-1	-5	72	-1 -> -1
-34	16	58	-14	63	54 -> -34
-64	39	30	-4	-78 -> -64
-81	76	81	-11	0	7	30 -> -81
-78	75	20	73	9	51	-74 -> -78
19	-19	-47	-39	8	58	70 -> 19
27	59	-1	38	-60 -> 27
-9	-51	-53	42	-61	33	18 -> -9
-7	15	-60	6 -> -7
-6	-31	3	8	62 -> -6
---
((50, 73, 14, 63, 57, 61), (51, 51, 32, 5, -34, 3))
5
((-20, 55, 17, -20, 4, -35, -43), (1, 63, -56, 57, -23, -35, 40), (-2, 12, 15, 41, 38, 22, 25))
-23
((11, 9, 11, 22, 6, 7, 8), (-48, -45, -45, -60, -40, -49, -52))
-40
((43, 10, 42, 6), (40, 11, 38, 6), (-52, -59, -37, 60))
11
((63, -63, 64, -63), (-5, -3, -1, 1), (-5, -3, -1, 1))
-3
((40, -15, 72, 17), (29, -15, -17, 17), (-36, -15, -24, 17))
-15
((-12, -23, -57, -35, -5), (-16, 14, -14, -4, 15))
-14
---
[[ 35  -5 -20 -42  24  -5 -39]
 [ 44 -23   4 -12  24  17 -22]
 [  0 -61  60 -20 -26  16 -13]] ans = -23

[[  2 -13  -6  44   1]
 [ 11   9  26  58 -20]] ans = 9

[[ 64  66  19 -33 -69  -6]
 [ -1   2   4   5   0   3]] ans = 2

[[ 17   1 -22 -66]
 [-63 -19  57  18]] ans = -19

[[ 26 -67 -72  76 -26]
 [-73  26  60  42  33]] ans = 26

[[  9  50  60 -27 -54]
 [ 18  30  39   8 -20]] ans = 30

[[ 13  -8 -43  26   3  64   7]
 [-49   6  33   6  51  -7  -3]
 [ 61  25  48  -1 -23  15  13]] ans = 6
---
[ 52  58 -35  54  64  72] ans = 64
[ 67  -3  24 -58 -59  -6 -15] ans = -59
[  6  73 -77 -14 -12  36  -5] ans = -12
[ 65 -17  43 -25   0  -6] ans = 0
[ -9 -29  -6   7 -21  80  17] ans = -21
[ 77  -8   7 -15  40] ans = 40
---
array([ 46,  42,  22,  75, -46, -43,  31]) --> 75, 75
array([ 64,  14,  -2,  33, -68,  42,  13]) --> 33, 64
array([72,  2, 49, 20, 23]) --> 49, 72
array([ 14, -46, -42, -54, -35,   4, -60]) --> -54, 14
array([  9,   2, -66,  -8, -11]) --> -66, 9
array([-37, -17, -36, -66,  -2, -45,  25]) --> -66, 25
array([ 34,  62, -25, -31, -79]) --> -25, 62
array([-23, -13,   2,  16,  31,  70, -32]) --> 16, 70
---
Q: (29, 26, 3, 73, 23, -9, -28)
A: 29, -28
Q: (3, -81, 62, 39, 36, 20, -2)
A: 3, -2
Q: ((39, -15, 22, 6, -18, 55, -26), (44, -18, 49, 1, 26, -12, 11), (45, 31, 27, 30, 50, -37, -58))
A: 39, -58
Q: (-24, -60, -33, -20, -12, -36, -26)
A: -24, -26
Q: (15, 20, 70, 32, 8, -1)
A: 15, -1
Q: (42, 34, -48, 26, -25, 74)
A: 42, 74
---
6318,8672,3163,1472,7198,6742 gives 6318, 6742

998,641,72,-700
-83,648,8,317
gives 998, 317

3,2,3,2,7
5,2,4,6,5
gives 3, 5

245,252,134,39 gives 245, 39

24,31,9,-5,21,-9,-5
-25,-31,-3,-18,-30,26,42
6,5,6,5,5,5,6
gives 24, 6

809,723,150,208,844
266,181,205,591,229
gives 809, 229
---
Q: [ 394  475 -160 -568  541 -613 -668]
A: 541, -668

Q:
[[-19  11  10 -24 -17  18 -19]
 [ 23 -40 -38 -20  14 -37  36]]
A: 36, -40

Q:
[[7879 2225 9024 4568 9576 8523]
 [1301 3215 5333 8940 7896 3379]]
A: 9576, 1301

Q: [9 5 2 5]
A: 9, 2

Q: [-37  -7  21 -42 -40  34 -21]
A: 34, -42

Q:
[[542 454 562 622 501 671 683]
 [567 152 526 644 792 457 800]
 [381 510 454 748 251 889 163]]
A: 889, 152

Q: [-479 -360 -682  533   20]
A: 533, -682

Q: [15 80 29  4]
A: 80, 4
